Below are the code and all the weights of a small trained network. Each question names an input and a target symbol and asks about switching units off, where a switched-off unit gives its printed mean instead of its output.

import numpy as np


def w(rows, s, z=0):
    codes = np.array(rows[::2]) - 128.0
    scale = np.full(codes.shape[1], s)
    scale[-1] = z or s
    return codes * scale


def norm(h):
    return h / np.sqrt((h * h).mean(-1, keepdims=True) + 1e-5)


def softmax(a):
    e = np.exp(a - a.max(-1, keepdims=True))
    return e / e.sum(-1, keepdims=True)


def log_softmax(a):
    a = a - a.max(-1, keepdims=True)
    return a - np.log(np.exp(a).sum(-1, keepdims=True))


def net(x, mask):
    ids = ['αβδηθμξστφψω'.index(c) for c in x.split()]
    T = len(ids)
    res = E[ids] + P[:T]
    u = 0
    for l in range(3):
        r = norm(res)
        for j in range(2):
            rows = slice(2 * j, 2 * j + 2)
            q, k, v = (r @ M[l][rows].T for M in (Q, K, V))
            z = softmax(np.where(np.tri(T) > 0, q @ k.T / 2**0.5, -1e9)) @ v
            o = O[l][rows]
            res = res + np.where(mask[u + j], z, o[:, -1]) @ o[:, :-1]
        u += 2
    return log_softmax(norm(res)[-1] @ U[:, :-1].T + U[:, -1])


Q, K, V, O = {}, {}, {}, {}
E = w([
[158,121,163,105,133,117,160,155,156,129,172],'α',
[161,159,154,121,112,102,186,119,127,92,106],'β',
[135,112,170,111,117,139,89,118,97,41,129],'δ',
[133,165,103,129,124,165,129,137,2,89,141],'η',
[142,128,150,124,116,194,128,164,100,137,103],'θ',
[132,95,120,185,105,134,136,138,100,121,150],'μ',
[65,91,114,97,151,125,115,106,74,120,146],'ξ',
[103,145,99,127,133,113,105,148,109,89,167],'σ',
[137,178,122,124,201,118,84,144,128,123,107],'τ',
[93,90,64,128,206,119,155,117,122,90,145],'φ',
[112,139,42,129,94,91,77,60,128,107,117],'ψ',
[141,145,89,121,144,188,108,49,130,95,155],'ω',
],0.04)
P = w([
[158,61,125,121,107,163,111,149,130,100,120],'0',
[238,134,115,93,77,151,123,173,87,98,224],'1',
[119,145,161,156,132,128,130,93,115,86,171],'2',
[107,117,104,131,124,108,167,134,143,147,93],'3',
[205,204,99,112,128,112,129,145,126,106,253],'4',
[90,174,175,178,166,140,149,52,142,59,186],'5',
[114,121,98,126,106,90,163,152,133,182,83],'6',
],0.025)
Q[0] = w([
[135,121,2,145,119,94,129,137,113,115,200],'L0H1',
[130,122,87,95,135,121,86,161,197,180,90],'L0H1',
[189,197,78,117,147,139,71,101,108,131,221],'L0H2',
[130,154,79,97,90,83,74,126,132,130,95],'L0H2',
],0.073)
K[0] = w([
[54,203,12,144,170,79,178,41,149,131,213],'L0H1',
[170,200,136,75,130,61,128,186,185,255,116],'L0H1',
[75,231,31,101,201,139,110,42,154,75,127],'L0H2',
[175,160,45,94,61,72,71,149,122,101,47],'L0H2',
],0.048)
V[0] = w([
[114,191,144,155,207,93,97,130,128,174,118],'L0H1',
[81,121,159,129,114,112,153,124,203,217,190],'L0H1',
[71,181,88,202,113,156,101,175,251,120,145],'L0H2',
[195,115,95,137,234,81,98,114,88,88,60],'L0H2',
],0.016)
O[0] = w([
[108,68,169,149,179,104,194,93,54,229,161,70],'L0H1',
[126,111,105,70,133,106,213,82,173,213,134,5],'L0H1',
[120,151,144,165,182,158,107,180,127,255,219,108],'L0H2',
[228,124,159,158,219,79,82,55,31,135,79,183],'L0H2',
],0.0068,0.017)
Q[1] = w([
[245,140,95,69,101,186,156,151,133,147,185],'L1H1',
[72,137,73,196,123,80,153,169,111,150,75],'L1H1',
[114,175,190,110,76,120,98,80,107,139,139],'L1H2',
[208,101,220,94,98,130,117,129,160,101,254],'L1H2',
],0.057)
K[1] = w([
[188,125,48,133,26,170,92,21,136,163,104],'L1H1',
[127,104,91,129,138,131,198,253,73,167,117],'L1H1',
[181,148,151,133,151,126,144,160,100,63,179],'L1H2',
[120,135,207,174,208,211,111,44,193,59,183],'L1H2',
],0.051)
V[1] = w([
[146,69,162,120,160,212,187,166,110,93,149],'L1H1',
[55,152,148,147,164,61,139,128,158,120,170],'L1H1',
[47,97,182,114,88,93,57,84,149,168,93],'L1H2',
[107,89,124,75,138,76,124,249,93,114,76],'L1H2',
],0.017)
O[1] = w([
[163,56,164,82,117,148,202,78,79,95,176,140],'L1H1',
[117,126,100,156,112,29,87,125,113,59,99,99],'L1H1',
[93,180,225,140,96,106,62,10,177,139,114,11],'L1H2',
[129,231,196,156,254,195,86,94,185,145,98,137],'L1H2',
],0.0072,0.012)
Q[2] = w([
[151,177,98,183,73,132,81,126,131,113,229],'L2H1',
[61,53,171,176,161,89,190,141,179,71,31],'L2H1',
[87,120,175,192,124,144,95,125,109,119,106],'L2H2',
[48,23,163,122,135,177,137,166,147,128,2],'L2H2',
],0.049)
K[2] = w([
[90,99,10,203,111,55,105,58,161,113,167],'L2H1',
[191,146,243,104,62,97,119,215,119,102,50],'L2H1',
[105,120,124,181,135,191,146,138,136,162,74],'L2H2',
[185,48,174,190,48,253,185,164,136,186,62],'L2H2',
],0.044)
V[2] = w([
[25,135,123,5,152,114,94,123,72,144,138],'L2H1',
[140,97,54,167,197,103,140,63,169,99,164],'L2H1',
[120,171,101,38,198,83,118,94,120,128,141],'L2H2',
[143,198,172,173,83,87,211,79,130,116,209],'L2H2',
],0.022)
O[2] = w([
[99,104,121,116,73,202,8,102,105,113,121,59],'L2H1',
[72,107,127,180,136,184,147,58,254,120,57,224],'L2H1',
[176,170,71,70,119,108,116,169,54,82,196,132],'L2H2',
[242,113,177,109,121,196,112,171,99,23,97,6],'L2H2',
],0.0082,0.012)
U = w([
[170,210,142,179,79,97,215,139,131,89,91,61],'α',
[146,127,91,92,34,129,111,58,115,147,99,239],'β',
[116,175,112,185,109,191,175,137,35,100,62,57],'δ',
[160,70,85,99,66,110,164,173,163,157,153,221],'η',
[86,139,221,77,114,107,115,66,144,96,154,253],'θ',
[184,142,90,162,164,202,155,44,179,107,154,21],'μ',
[184,98,162,151,169,94,114,99,97,155,177,200],'ξ',
[124,184,83,168,150,108,79,204,171,133,113,79],'σ',
[122,111,180,228,96,155,156,157,144,135,101,149],'τ',
[97,180,201,130,110,196,139,171,141,138,244,150],'φ',
[57,47,106,80,203,123,160,160,130,96,78,82],'ψ',
[110,55,148,157,120,100,72,214,114,56,69,81],'ω',
],0.011,0.0061)

Each question gives the input, a string of symbols that net reads in full, and the target symbol t.
The units are the heads (2 rows each of Q, K, V and O). Each row of codes is followed by its name. A weight is (code - 128) times the scale printed after its matrix; where a second scale follows, it is the last column's (O and U).
mask holds one flag per head, layer by layer. A switched-off head (its flag False) gives its mean, the last column of its rows in O, instead of its output. The means were averaged over made-up inputs and are rounded, as every weight is.
A unit's drop is (log p(t) with every unit on - log p(t) with that unit switched off) / (log p(t) with every unit on - log p(t) with every unit switched off).
The circuit of an input: a set's keep is (log p(t) with only the set's units on - log p(t) with every unit switched off) / (log p(t) with every unit on - log p(t) with every unit switched off). Starting from all 6 units, units are removed one at a time, each time the one whose removal leaves the highest keep (on an exact tie, the one counted first), for as long as the keep stays at least 0.8.
units of the circuit, in order: the units of the circuit, biggest drop first
most important unit: the unit with the biggest drop
which heads matter: for each layer, one digit per head in row order, 1 if its drop is at least 0.15 and else 0, layers parted by /
drop when u is switched off: that unit's drop, to one decimal
input β μ φ β θ, target μ: which heads matter	00 / 00 / 10
input η σ α η δ, target ω: most important unit	L0H1
input σ φ β ω σ, target η: which heads matter	00 / 01 / 00
input θ η ψ, target μ: which heads matter	00 / 10 / 10
input δ η τ φ τ, target μ: which heads matter	00 / 00 / 10
input θ μ ω α σ σ, target ω: units of the circuit, in order	(L2H2 L1H2)
input η β ω φ η, target η: which heads matter	00 / 01 / 00
input δ τ τ η ψ, target σ: which heads matter	00 / 10 / 00
input β θ ω δ τ, target η: which heads matter	00 / 01 / 00
input ξ μ ψ φ β, target σ: which heads matter	00 / 10 / 00
input σ η ξ φ η, target μ: which heads matter	10 / 00 / 10
input ω β α ω σ, target η: which heads matter	01 / 01 / 00
input τ α α ξ θ, target β: which heads matter	00 / 00 / 10
input τ η φ ω η, target η: most important unit	L1H2
input δ φ α θ ξ, target β: which heads matter	01 / 00 / 10
input β ω σ τ δ, target ξ: which heads matter	01 / 00 / 00
input φ β ψ φ η ω, target β: which heads matter	00 / 01 / 00
input β ω σ σ δ σ τ, target ξ: which heads matter	10 / 00 / 00
input δ σ ψ, target μ: units of the circuit, in order	(L2H1 L1H1 L1H2)
input ω ψ ψ σ η, target σ: units of the circuit, in order	(L1H1)
input η ψ θ τ μ, target ξ: drop when L0H2 is switched off	2.3
input σ τ β τ μ, target ξ: drop when L2H1 is switched off	-0.1
input θ σ α ω δ, target η: drop when L2H2 is switched off	-0.1
input φ ω ω μ φ, target η: drop when L2H1 is switched off	0.0
